Each row was made from one path, in order. Every step used is in the known rows, and no mark comes twice. Write each row's path.
Each row is shifted at random along 3 fixed directions that mean nothing.
Known rows
bonoz-bava-fipo-vumok: [-0.24,+1.06,-1.61,+0.68,-1.45,+0.55,+0.04,+1.13,-2.13,-1.16,+0.48,-2.60,+1.14,-0.72,+0.95,+1.88,-0.54,+0.00,-0.65,+1.50,+2.22,+1.14,+1.35,-0.98,-0.22,-1.47,-0.97,-0.25,-0.12,+1.57,-2.22,+0.12,-0.54,-0.35,+1.87,-1.96,+1.75,-0.05,-0.56,+1.44,+1.61,-1.27]
dosime-fipo-damebi-vumok-bava-darus: [-0.56,-0.20,-2.36,+0.12,+0.82,-1.42,-0.23,-0.82,-1.16,-1.78,-0.20,-2.14,+1.47,-1.36,+1.48,+2.37,+0.77,-0.87,-0.92,+2.17,+0.22,-1.52,+1.75,+0.52,+0.37,-0.15,-0.20,-1.07,-0.24,+3.15,-1.75,-1.21,+1.16,+0.68,-1.00,-0.28,+0.62,+0.13,-0.50,-0.61,+2.31,-0.51]
bava-suzokad-vumok-damebi-bonoz: [-1.50,+0.12,-0.52,-0.04,-0.98,-0.77,+0.12,+0.89,-2.42,+0.90,+0.00,-1.71,-0.85,+0.77,-1.72,+3.78,+0.39,+0.75,+0.74,+0.72,+2.83,+0.08,+0.51,+0.68,+0.59,+1.17,+1.81,+0.14,-0.02,+0.18,-0.13,-1.01,-0.73,-0.48,+2.93,+0.48,-0.68,-0.31,+0.51,+2.01,+1.00,-0.86]
vatotil-bonoz-bava-suzokad-vumok-damebi-fipo: [-1.55,-0.86,-0.65,+0.16,-0.70,-1.68,-0.17,-0.19,-1.62,+0.47,-1.02,-1.62,-0.48,-0.03,-1.08,+0.26,+0.12,-0.32,-0.43,+1.09,+2.22,-0.42,+0.48,+1.10,+0.54,+2.09,+0.82,-0.72,-0.22,+1.40,-0.37,-1.32,+1.10,-0.06,+0.93,+1.27,-1.01,-0.21,+0.47,+0.98,+1.04,+0.36]
damebi-fipo-vumok-bava-darus: [-0.72,+1.02,-0.75,+0.57,+0.49,-0.60,-0.11,+0.73,-0.72,-0.48,-0.04,-2.30,-0.52,-0.13,+0.17,+5.06,-0.26,+0.66,+0.61,+0.93,+0.79,+0.16,+1.34,+0.30,-0.08,+0.44,+0.63,-0.02,+0.01,+0.50,-0.67,-0.75,-1.33,+0.04,+2.62,-0.30,+0.46,+0.38,+0.02,+0.34,+1.51,-1.77]
vumok-bava-darus-dosime-fipo: [-0.08,+2.07,-2.20,+1.00,+1.14,-0.98,-0.19,+0.44,+0.33,-0.58,+0.24,-2.51,+1.17,-1.68,+2.33,+2.41,-1.33,-0.07,+0.29,+0.93,+2.20,-0.93,+2.88,-0.80,-0.55,-0.87,-1.77,+1.13,-0.71,+1.25,-1.07,-0.42,+0.11,-0.58,+0.63,-1.70,+0.73,+0.22,-1.40,-1.42,+0.82,-1.55]
damebi-bonoz-vatotil-fipo-vumok-bava: [-0.11,-0.63,-1.05,+0.11,-0.01,-0.66,-0.56,-0.84,-0.61,-0.85,-0.71,-1.21,+0.89,-0.50,+0.72,-2.35,+0.57,-0.92,-1.32,+1.64,-0.60,+0.47,-0.25,+0.44,+0.78,+0.41,-0.65,-1.61,-0.05,+2.48,-1.31,-0.92,+1.24,+0.39,-1.08,+0.39,+0.08,+0.14,+0.08,+0.33,+1.97,+0.37]
bonoz-vatotil-darus-suzokad-vumok: [-0.25,+0.16,+1.25,+0.43,-0.16,-0.18,+0.39,+0.62,+0.28,+2.77,-1.03,+0.07,-1.30,+1.04,-1.69,-0.23,+0.73,+1.32,-0.25,+0.49,+0.39,+0.21,-2.31,+1.53,-0.10,+0.49,-0.09,+1.35,-1.06,-0.73,+0.83,+1.04,+0.01,-0.80,+0.35,+0.84,-1.25,+0.58,+0.77,+1.12,-0.85,+0.76]
darus-suzokad-vumok-damebi: [-0.04,+1.11,-1.60,+0.61,-1.43,-0.76,+0.38,+0.96,-2.75,+0.13,-0.57,-1.90,+1.70,-1.25,+1.02,+2.52,-0.66,-0.72,-2.23,+2.09,+2.79,-0.77,+0.85,-0.26,+0.05,+0.62,-0.65,+0.74,-0.46,+1.48,-1.31,-0.21,+1.53,-1.15,+0.55,-1.14,-0.48,-0.03,-0.87,-0.31,+0.46,+0.01]
suzokad-vumok-damebi-bonoz-bava-fipo: [-1.51,-0.48,-1.39,-0.36,-0.89,-0.39,-0.20,+0.26,-2.01,+0.07,+0.80,-1.43,+0.25,+0.23,-0.71,+0.80,+0.84,+0.11,+0.95,+1.04,+2.77,+0.38,+1.22,-0.16,+1.19,-0.41,+0.60,-0.92,-0.05,+1.59,-1.07,-1.02,-0.43,-0.06,+1.36,+0.01,+0.35,-0.99,+0.32,+2.07,+2.15,-0.86]
vatotil-fipo-damebi-vumok-bava-darus-suzokad: [-0.10,+0.80,+0.60,+0.40,-1.02,+0.70,+0.67,+2.38,-1.51,+0.90,+0.40,-1.22,-1.45,+0.95,-2.74,+6.33,+0.01,+1.99,+1.14,+0.55,+1.75,+1.58,-1.00,+0.80,-0.09,-0.23,+0.96,+0.57,-0.37,-1.48,-0.14,+0.99,-2.61,-0.97,+4.11,-0.68,+0.41,+0.06,+1.31,+2.86,+0.51,-1.37]
suzokad-vumok-damebi-fipo-bonoz-vatotil-darus: [-0.22,-1.67,-1.12,-0.28,+0.43,-0.65,-0.73,-1.80,+0.10,+0.19,-0.64,-0.55,+1.32,+0.31,+0.76,-4.84,+1.91,-1.28,-1.95,+1.51,-1.43,-0.36,-0.36,+1.01,+1.07,-0.19,-0.91,-1.48,-0.29,+3.33,-1.32,-1.11,+2.03,+1.08,-3.41,+0.96,-0.09,-0.15,-0.40,-0.09,+1.70,+1.84]
fipo-damebi-bonoz-vumok-bava-darus: [-1.75,-0.04,-0.27,+0.55,+0.57,-2.03,-0.45,-0.41,-0.42,-0.29,-1.49,-2.28,-1.33,+0.11,-0.30,+0.82,-0.27,+0.14,+0.29,+0.67,+0.66,-0.49,+0.67,+1.64,-0.07,+2.44,+1.21,-0.71,+0.12,+1.10,+0.02,-1.84,+0.21,+0.68,+1.65,+1.63,-0.79,+0.68,+0.52,+0.18,+1.27,-0.78]
fipo-bonoz-dosime-bava-darus-suzokad-vumok-damebi: [-0.90,-0.13,-1.54,+0.33,-0.41,-1.26,-0.01,+0.62,-0.77,-0.92,-0.27,-2.00,+0.42,-0.71,+0.00,+2.49,-0.03,+0.03,-0.44,+1.51,+2.33,-0.76,+1.41,+0.45,-0.04,-0.24,-0.08,-0.12,-0.46,+1.77,-1.61,-0.35,+0.17,+0.02,+0.74,-0.44,+0.37,+0.03,-0.63,+0.59,+0.99,-0.20]
darus-suzokad-vumok-damebi-fipo-bonoz: [-1.54,-1.57,+0.01,+0.13,-0.11,-2.33,-0.45,-1.19,-0.53,+1.42,-1.90,-1.09,-1.16,+0.74,-1.34,-3.68,+0.68,-0.63,-0.82,+0.63,+1.20,-0.73,-0.56,+2.23,+0.56,+3.18,+0.91,-0.87,-0.46,+1.59,+0.55,-1.79,+2.24,+0.77,-0.50,+2.62,-1.82,-0.01,+0.58,+0.05,+1.02,+1.61]
suzokad-vumok-damebi-fipo-bonoz-dosime: [-0.72,+0.96,-2.34,+0.85,-1.21,-0.61,-0.75,+0.55,-1.78,-1.97,-0.26,-3.47,+1.82,-0.99,+2.45,-0.93,-1.84,-1.67,-1.78,+1.42,+2.56,+0.93,+3.39,-1.27,+0.16,+0.36,-1.30,-1.07,+0.60,+2.83,-2.63,-1.94,+0.84,+0.34,+1.20,-1.35,+1.15,-0.25,-1.49,-0.24,+2.26,-0.86]
vatotil-fipo-damebi-vumok-bava-darus: [-0.25,-3.22,+0.64,-1.62,+1.27,-0.19,+0.23,-0.84,-0.08,+1.60,+0.82,+1.65,-1.89,+1.65,-4.81,+3.23,+4.05,+1.93,+2.90,+0.88,-2.13,+0.07,-2.88,+2.76,+2.20,-0.62,+2.76,-2.00,-0.68,+0.42,+0.69,+0.53,-1.67,+0.77,-0.68,+2.24,-0.47,-0.64,+2.82,+3.44,+1.79,+0.43]
dosime-bonoz-vatotil-darus-suzokad-vumok: [-0.23,+0.26,-0.62,+0.72,+0.02,-1.15,-0.06,-0.47,+0.23,+1.14,-1.48,-0.89,+0.80,-0.54,+1.09,-3.63,+0.25,-0.45,-2.15,+1.36,+0.84,-1.12,-0.64,+0.81,-0.37,+0.27,-1.73,+0.95,-1.14,+1.64,-0.49,+0.19,+2.49,-0.62,-2.11,+0.20,-0.94,+0.67,-0.72,-0.72,-0.50,+1.37]
suzokad-vumok-bava-darus: [-0.76,-0.57,-0.55,-0.40,+1.64,-1.53,+0.11,-0.37,+0.24,+1.12,+0.00,-0.16,-0.79,-0.15,-1.16,+4.18,+1.77,+1.07,+1.44,+1.34,+0.08,-1.61,-0.12,+1.35,+0.97,+0.43,+1.33,+0.04,-0.82,+0.61,+0.47,-0.14,-0.25,-0.38,-0.18,+1.20,-1.16,+0.13,+0.76,+0.28,+0.73,-0.61]
vumok-damebi-bonoz-dosime-bava-darus: [-0.80,-0.17,-0.26,-0.73,+0.22,+1.69,+0.07,+1.90,-0.46,-0.17,+2.55,-0.66,-1.51,+1.88,-3.22,+7.51,+1.38,+2.99,+4.42,-0.19,+0.90,+2.05,+0.71,-0.08,+0.93,-3.59,+1.88,-0.46,+0.08,-0.69,-1.07,+0.71,-5.55,+0.42,+4.11,-1.15,+2.30,-0.89,+0.95,+4.43,+1.74,-2.52]
suzokad-vumok-damebi-bonoz-dosime-bava-fipo: [-2.22,-2.88,-0.35,-1.09,+0.91,-1.93,-0.45,-1.58,+0.23,+1.15,-0.04,+0.19,-1.67,+1.00,-2.93,-1.89,+2.39,+0.69,+2.78,+0.32,+0.96,-0.84,-0.15,+2.11,+1.71,+0.62,+1.95,-1.75,-0.67,+1.81,+0.42,-1.28,+0.15,+1.27,-0.75,+2.76,-0.85,-0.93,+1.41,+1.99,+1.96,+0.59]
dosime-bonoz-bava-vumok-damebi-fipo: [-1.23,-2.56,-2.65,-1.12,-0.04,-1.11,-0.48,-1.73,-1.93,-1.31,+0.53,-0.67,+1.85,-0.54,-0.08,-1.97,+2.38,-1.14,-0.17,+2.07,+0.60,-1.18,+1.13,+0.59,+1.84,-1.31,+0.39,-2.48,-0.22,+4.53,-2.23,-1.34,+1.66,+1.42,-2.76,+0.37,+0.77,-1.14,+0.18,+1.48,+3.11,+0.99]
dosime-bonoz-bava-suzokad-vumok: [-0.82,-0.87,-1.76,-0.42,-0.26,-0.70,+0.26,+0.15,-1.41,-0.46,+0.50,-0.82,+0.81,-0.71,-0.70,+2.92,+1.66,+0.48,+0.22,+2.07,+1.76,-1.22,+0.40,+0.29,+0.66,-1.63,+0.26,-0.34,-0.81,+2.09,-1.55,+0.50,+0.32,-0.35,-0.60,-0.53,+0.37,-0.21,+0.13,+1.84,+1.01,-0.06]
dosime-bava-vumok-fipo-damebi-bonoz: [-1.87,-2.03,+0.32,-0.86,-0.42,-0.44,-0.26,-0.02,-1.32,+1.32,+0.55,-0.52,-2.48,+2.36,-4.27,+0.37,+2.09,+1.67,+3.27,-0.33,+1.49,+1.07,-0.68,+1.69,+1.24,+0.11,+2.79,-1.37,-0.15,+0.19,+0.32,-0.84,-2.00,+0.87,+2.52,+1.79,+0.00,-0.85,+1.78,+3.85,+1.92,-0.22]
fipo-vumok-damebi-bonoz: [-0.83,-1.87,-0.03,-0.83,-0.29,-0.51,-0.25,-0.87,-1.57,+0.68,-0.24,-0.12,-0.94,+1.23,-2.47,-0.62,+1.99,+0.45,+0.89,+0.72,-0.32,+0.58,-1.59,+1.62,+1.48,+0.66,+2.03,-1.76,-0.03,+1.33,-0.04,-0.94,-0.27,+0.82,+0.25,+1.65,-0.47,-0.45,+1.30,+2.38,+1.94,+0.33]
fipo-damebi-bonoz-bava: [-1.45,-1.16,+0.59,-0.02,-0.02,-0.84,-0.44,-0.60,-0.24,+0.14,-1.11,-0.78,-1.79,+1.07,-1.93,-2.34,+0.67,+0.65,+1.00,+0.28,-0.08,+1.12,-1.28,+1.53,+0.47,+1.10,+1.21,-1.49,-0.12,+0.90,+0.16,-0.93,-0.53,+0.88,+1.02,+1.85,-0.35,+0.11,+1.29,+1.86,+1.46,-0.11]
damebi-vumok-fipo-bonoz-dosime-bava: [-0.95,+0.36,-2.89,+1.28,+0.18,-2.51,-1.08,-1.39,-0.29,-3.68,-2.01,-3.65,+2.26,-2.62,+4.19,-3.45,-2.12,-2.65,-2.94,+2.05,+0.96,-1.14,+3.42,-0.34,-0.74,+1.03,-2.14,-1.58,+0.09,+4.82,-3.04,-2.33,+2.93,+1.31,-1.54,-0.52,+0.92,+0.61,-2.25,-2.74,+2.12,+0.08]
suzokad-vumok-damebi-bonoz: [-0.46,-0.32,-2.71,+0.15,-0.30,-2.03,-0.54,-1.38,-2.05,-1.08,-1.09,-1.92,+2.64,-1.82,+2.59,-2.00,+0.04,-2.36,-2.89,+2.47,+1.29,-1.73,+1.74,-0.11,+0.87,+1.35,-0.75,-1.17,-0.10,+3.94,-1.84,-2.04,+3.50,+0.07,-2.41,+0.11,-0.80,-0.19,-1.40,-1.67,+1.72,+0.78]
dosime-fipo-damebi-bonoz-vatotil-darus-suzokad-vumok: [-0.52,-1.87,+0.39,-0.46,-0.17,-0.25,+0.00,-0.62,+0.06,+1.97,-0.44,+0.42,-0.69,+1.44,-2.21,-3.35,+2.45,+0.53,-0.15,+0.70,-0.06,+0.04,-2.27,+1.88,+0.84,-0.32,+0.07,-0.49,-0.93,+1.09,+0.07,+0.31,+0.82,+0.44,-1.66,+1.41,-0.61,-0.17,+1.00,+2.07,+0.76,+1.86]
bonoz-vatotil-fipo-damebi-vumok-bava-darus-suzokad: [+0.43,+0.81,+0.25,-0.06,-1.39,+2.63,+0.68,+3.21,-1.84,+0.61,+2.09,-1.01,-0.66,+1.73,-2.90,+8.10,+1.01,+2.53,+1.59,+0.67,+1.21,+2.74,-0.79,-0.08,+0.37,-2.97,+0.62,+0.49,-0.02,-1.47,-1.23,+1.76,-4.39,-0.72,+4.42,-2.12,+2.07,-0.37,+1.21,+4.57,+1.12,-1.73]
bonoz-vatotil-darus-dosime-bava-vumok-damebi-fipo: [-0.96,-1.05,-0.95,-0.08,+0.44,-1.18,-0.37,-0.93,-0.10,+0.22,-0.48,-1.05,+0.18,+0.00,-0.29,-1.62,+0.83,-0.24,+0.15,+0.74,+0.40,-0.59,+0.58,+1.19,+0.52,-0.10,-0.08,-0.59,-0.46,+2.25,-0.85,-0.92,+0.72,+1.08,-0.94,+0.66,+0.09,-0.22,-0.01,+0.43,+1.54,+0.74]
dosime-bava-vumok-fipo-damebi-bonoz-vatotil-darus-suzokad: [-0.97,-0.28,-0.78,+0.71,-0.55,-1.05,-0.31,-0.32,-0.19,-0.44,-1.32,-1.90,+0.39,+0.02,+0.60,-2.62,+0.15,-0.48,-1.73,+1.07,+0.99,-0.31,+0.06,+1.02,-0.64,+0.10,-1.00,-0.08,-0.56,+2.21,-1.49,-0.58,+1.28,+0.55,-0.49,+0.15,+0.34,+0.46,-0.61,+0.27,+0.86,+1.12]
suzokad-vumok-fipo-bonoz: [-1.12,-1.54,+1.13,-0.89,-0.16,+0.33,-0.12,+0.50,-0.62,+3.23,+1.01,+0.41,-2.92,+3.01,-4.78,+0.72,+2.28,+2.29,+3.58,-0.66,+1.20,+1.59,-1.56,+1.45,+1.59,+0.04,+2.49,-0.48,-0.37,-1.27,+1.34,-0.01,-2.58,-0.07,+2.62,+1.79,-0.64,-0.88,+1.99,+3.85,+0.97,-0.29]

Write each row's path
[-0.71,-0.94,-0.89,+0.05,-1.34,-0.60,+0.18,+0.64,-1.84,-0.08,-0.19,-1.47,+0.10,-0.14,-1.45,+1.72,+0.67,+0.09,-0.58,+1.60,+2.20,+0.20,-0.02,+0.59,+0.47,+0.19,+0.31,-0.83,-0.40,+1.34,-1.30,-0.04,+0.44,-0.37,+0.81,+0.04,-0.04,-0.22,+0.48,+2.15,+1.05,+0.38]	vatotil-fipo-damebi-bonoz-bava-suzokad-vumok
[-1.25,-0.94,-2.15,+0.21,+0.55,-1.66,-0.57,-1.45,-0.53,-1.82,-0.68,-2.27,+1.06,-0.97,+1.46,-0.87,+0.61,-1.12,-1.09,+1.62,+0.46,-1.27,+1.67,+0.79,+0.22,+0.08,-0.40,-1.48,-0.16,+3.65,-1.86,-1.65,+1.49,+1.39,-1.35,+0.39,+0.67,+0.04,-0.76,-0.29,+2.27,+0.29]	dosime-fipo-vumok-damebi-bonoz-bava-darus
[-0.63,-1.46,-2.46,-0.38,+0.82,-1.04,-0.56,-0.73,-0.02,-1.67,+0.68,-1.52,+1.25,-0.74,+0.54,+2.13,+1.34,-0.47,+0.32,+1.72,+0.42,-1.12,+2.35,+0.16,+0.90,-1.58,-0.12,-1.71,-0.22,+3.30,-2.42,-0.91,+0.04,+1.18,-1.32,-0.28,+1.27,-0.50,-0.89,+0.38,+2.28,+0.06]	suzokad-vumok-fipo-damebi-bonoz-dosime-bava-darus
[-1.72,-1.89,-1.63,-0.07,+0.00,-2.49,-0.22,-1.43,-0.97,-0.70,-1.28,-1.60,+0.37,-0.82,-0.15,-1.40,+1.34,-0.99,-1.19,+1.96,+1.49,-2.03,+0.58,+1.59,+0.42,+1.25,+0.29,-1.31,-0.67,+3.34,-1.11,-1.30,+2.76,+0.87,-1.88,+1.47,-0.69,+0.07,+0.08,+0.33,+1.63,+1.35]	dosime-fipo-damebi-bonoz-bava-suzokad-vumok
[-1.06,+0.88,-1.25,+0.89,-0.83,-0.59,-0.38,+1.27,-0.81,-0.76,-0.19,-3.10,+0.18,-0.02,+0.74,+1.86,-1.41,-0.25,-0.61,+0.74,+2.83,+0.77,+2.56,-0.24,-0.27,+0.43,-0.49,-0.08,+0.22,+1.20,-1.67,-1.20,-0.47,+0.24,+2.50,-0.84,+0.88,-0.01,-0.83,+0.65,+1.38,-0.89]	bava-darus-suzokad-vumok-damebi-fipo-bonoz-dosime
[+0.02,-2.01,-0.84,-0.85,+1.32,+0.19,-0.11,-0.62,+1.57,-0.02,+1.08,+0.49,-0.15,+0.69,-1.97,+2.06,+3.05,+1.47,+1.77,+0.94,-1.27,-0.46,-1.01,+1.24,+0.68,-3.46,+0.08,-0.64,-1.08,+1.69,-1.34,+1.18,-1.60,+0.93,-1.72,-0.14,+1.43,-0.22,+0.35,+2.28,+1.11,+0.75]	vumok-fipo-bonoz-vatotil-darus-dosime-bava-suzokad
[+0.23,+0.31,-3.13,+0.10,-0.82,+0.29,+0.03,+0.85,-2.03,-2.87,+1.02,-2.28,+3.04,-1.54,+1.93,+3.97,+0.48,-0.81,-1.71,+2.70,+1.49,-0.51,+2.03,-0.96,+0.26,-2.82,-1.40,-0.96,-0.06,+3.37,-3.71,+0.01,+0.17,+0.23,-0.46,-2.74,+2.34,-0.28,-1.09,+1.01,+2.41,-0.55]	dosime-fipo-damebi-bonoz-vumok-bava-darus-suzokad
[-1.18,-0.30,-0.95,-0.06,+0.53,-1.48,-0.34,-0.05,-0.26,+0.52,+0.10,-1.55,-0.96,+0.18,-1.07,+0.59,+0.54,+0.43,+1.70,+0.36,+2.18,-0.29,+1.09,+0.75,+0.69,+0.79,+0.77,-0.47,-0.36,+0.70,+0.12,-1.23,-0.22,+0.06,+1.33,+0.84,-0.47,-0.27,+0.40,+0.93,+1.66,-0.87]	suzokad-vumok-bava-darus-dosime-fipo-damebi-bonoz
[-0.96,-2.81,-0.79,-1.06,+1.12,-1.65,-0.26,-1.52,+0.57,+0.32,-0.33,+0.60,-0.14,+0.16,-1.50,+0.06,+2.51,+0.05,+0.51,+1.47,-0.72,-1.47,-0.74,+2.04,+1.70,+0.11,+1.21,-1.72,-0.62,+2.57,-0.56,-0.68,+0.94,+1.19,-2.67,+1.91,-0.69,-0.41,+0.82,+1.18,+1.62,+1.30]	bava-darus-suzokad-vumok-damebi-bonoz-dosime
[-1.96,+0.31,-0.11,+0.59,-0.80,-1.99,-0.21,+0.37,-1.30,+0.97,-1.30,-2.18,-1.50,+0.42,-1.00,-0.76,-0.42,+0.09,+0.21,+0.47,+3.36,+0.04,+0.34,+1.09,+0.03,+3.00,+0.97,-0.01,-0.30,+0.25,+0.56,-1.64,+0.84,-0.52,+2.57,+1.52,-1.44,+0.11,+0.64,+0.71,+1.08,-0.58]	darus-suzokad-vumok-bava-fipo-damebi-bonoz
[-2.31,+0.32,-1.31,+0.85,-0.96,-2.23,-0.15,+0.12,-1.93,-0.36,-1.31,-3.28,-0.37,-0.45,+0.13,-0.04,-0.83,-0.56,-0.88,+1.04,+3.88,-0.93,+1.85,+0.87,-0.51,+2.23,+0.28,+0.18,-0.27,+1.73,-0.63,-1.76,+1.48,+0.00,+1.92,+0.70,-0.64,+0.19,-0.36,+0.26,+1.10,-0.21]	dosime-fipo-bonoz-bava-suzokad-vumok-damebi
[-2.33,-0.95,+0.60,+0.11,-0.51,-1.39,-0.40,+0.19,-0.82,+1.31,-0.79,-1.49,-2.72,+1.54,-3.13,-1.63,-0.33,+1.10,+2.46,-0.72,+2.57,+1.20,+0.32,+1.62,+0.47,+2.01,+1.89,-0.71,-0.08,-0.08,+0.67,-1.43,-0.95,+0.47,+3.21,+1.99,-0.70,-0.38,+1.44,+2.57,+1.07,-0.44]	vatotil-bonoz-dosime-bava-vumok-damebi-fipo
[-1.11,-1.05,-1.62,-0.27,-0.42,-0.11,-0.43,+0.03,-1.35,-0.54,+0.66,-1.92,+0.59,+0.76,-0.53,+1.95,+1.73,+0.00,-0.07,+1.32,+1.08,-0.11,+1.37,+0.40,+0.62,-1.25,+0.37,-0.90,+0.05,+2.29,-1.96,-0.88,-0.43,+1.03,+0.40,-0.19,+1.17,-0.38,-0.42,+1.89,+2.00,+0.35]	dosime-bava-suzokad-vumok-fipo-damebi-bonoz-vatotil
[-1.18,-0.64,+0.63,-0.22,+0.29,-0.50,+0.45,+0.72,-0.62,+1.11,+0.01,-0.53,-2.22,+1.32,-3.30,+4.39,+1.54,+2.00,+2.07,+0.40,+0.82,+0.07,-1.35,+2.13,+0.30,+0.22,+1.90,+0.03,-0.66,-0.50,+0.64,+0.27,-1.79,+0.27,+2.34,+1.05,-0.15,+0.05,+1.82,+2.61,+1.13,-0.68]	dosime-fipo-damebi-vumok-bava-darus-suzokad
[-0.42,+2.57,-1.59,+1.85,-0.78,-0.98,-0.03,+1.64,-0.27,-0.97,-0.95,-3.79,+0.83,-1.49,+2.31,+2.03,-2.25,-0.12,-1.78,+1.19,+3.45,-0.31,+2.42,-0.77,-1.86,-0.21,-2.11,+1.93,-0.58,+0.80,-1.85,+0.04,+0.43,-1.15,+2.14,-2.07,+0.62,+1.15,-2.01,-0.83,-0.44,-1.01]	fipo-bonoz-vatotil-darus-dosime-bava-suzokad-vumok
[+0.47,-2.05,-2.03,-1.45,+0.76,+0.68,+0.07,-0.60,-0.02,-1.75,+1.86,+0.59,+1.63,-0.38,-0.83,+3.42,+3.73,+0.61,+0.84,+2.33,-1.60,-0.45,-0.98,+0.38,+1.62,-4.35,+0.01,-1.78,-0.66,+3.07,-2.57,+1.09,-1.06,+0.77,-2.57,-1.17,+2.07,-0.50,+0.61,+2.90,+2.84,+0.05]	damebi-bonoz-vatotil-darus-dosime-fipo-vumok-bava-suzokad
[-1.33,-1.33,-0.88,-0.11,+1.46,-1.51,-0.52,-0.64,+1.31,+0.14,+0.05,-1.13,-1.08,+0.37,-1.08,+1.18,+1.11,+0.78,+1.84,+0.49,+0.60,-0.89,+1.35,+1.23,+0.46,-0.34,+0.62,-0.73,-0.60,+1.49,-0.56,-0.68,-0.70,+0.97,-0.01,+1.10,+0.22,-0.09,-0.05,+0.65,+1.14,-0.05]	suzokad-vumok-fipo-bonoz-dosime-bava-darus
[-0.49,-2.27,-1.29,-1.45,+0.01,-0.06,+0.42,-0.09,-1.28,+0.49,+1.44,+0.86,+0.46,+0.33,-2.60,+3.36,+3.46,+1.11,+1.36,+1.84,+0.72,-1.06,-1.02,+1.06,+1.81,-2.54,+1.20,-0.93,-0.90,+1.80,-1.07,+0.91,-0.68,+0.06,-1.34,+0.09,+0.34,-1.00,+1.01,+3.07,+1.49,+0.52]	dosime-bonoz-bava-darus-suzokad-vumok-damebi
[-0.95,-0.12,-1.56,+0.28,-0.71,-0.96,-0.45,-0.34,-1.30,-1.69,-0.49,-2.09,+0.65,-0.94,+0.71,-1.78,-0.63,-0.80,-0.31,+1.06,+1.76,+0.46,+1.08,-0.05,+0.29,+0.07,-0.50,-1.35,+0.05,+2.51,-1.59,-1.26,+0.52,+0.70,+0.61,-0.29,+0.75,-0.24,-0.29,+0.73,+2.38,-0.60]	darus-dosime-fipo-vumok-damebi-bonoz-bava
[+0.28,+0.76,-0.01,+0.35,-0.10,+0.67,-0.27,+0.90,+0.60,+1.72,+0.56,-0.84,-0.45,+0.92,-0.61,-0.73,+0.03,+0.97,+0.93,-0.12,+1.04,+1.53,-0.12,-0.19,+0.26,-1.18,-0.95,+0.77,-0.44,-0.39,-0.25,+0.42,-1.46,-0.65,+1.30,-0.67,+0.39,-0.06,-0.20,+1.30,+0.33,-0.54]	suzokad-vumok-fipo-bonoz-vatotil-darus-dosime
[-0.72,-1.00,-1.67,+0.04,-0.08,-0.41,-0.65,-0.95,-0.39,-1.17,-0.21,-1.69,+1.32,+0.11,+0.91,-3.26,+1.19,-0.81,-1.27,+1.35,-0.12,+0.04,+0.84,+0.46,+0.32,-1.40,-0.95,-1.19,-0.19,+3.37,-2.28,-0.91,+0.86,+1.15,-1.60,-0.23,+1.21,-0.10,-0.71,+0.71,+1.96,+0.88]	dosime-bava-vumok-damebi-fipo-bonoz-vatotil-darus
[-1.15,+0.26,-0.27,+0.41,-0.97,-0.62,+0.27,+1.22,-0.84,+0.24,-0.13,-1.73,-1.13,+0.12,-1.62,+1.95,-0.20,+1.04,+1.00,+0.47,+3.07,+0.53,+0.12,+0.51,-0.25,-0.03,+0.26,+0.32,-0.57,+0.01,-0.47,+0.16,-0.94,-0.58,+2.60,-0.21,+0.12,+0.05,+0.54,+2.22,+0.79,-0.91]	vatotil-darus-dosime-fipo-damebi-bonoz-bava-suzokad-vumok
[+0.14,-1.08,-0.11,-0.90,-0.79,+1.56,+0.28,+0.81,-1.54,+1.45,+1.40,+0.49,+0.37,+1.57,-2.24,+2.74,+2.42,+0.97,+0.46,+1.06,-0.11,+1.12,-1.29,+0.50,+1.57,-2.14,+0.51,-0.50,-0.25,+0.70,-0.98,+0.74,-1.63,+0.21,+0.20,-0.46,+0.75,-0.99,+0.90,+3.07,+1.60,+0.47]	bonoz-vatotil-darus-suzokad-vumok-damebi-fipo
[+0.40,-1.51,-0.96,-0.19,-0.22,-0.68,-0.10,-1.04,-0.22,+0.24,-0.97,-0.03,+1.59,-0.40,+0.45,-3.04,+1.96,-0.96,-2.72,+2.24,-0.85,-0.91,-1.56,+1.08,+0.70,-0.47,-1.11,-0.86,-0.83,+2.86,-1.47,+0.20,+2.56,+0.21,-3.73,+0.40,-0.42,+0.23,-0.27,+0.19,+0.81,+2.21]	fipo-damebi-bonoz-vatotil-darus-suzokad-vumok
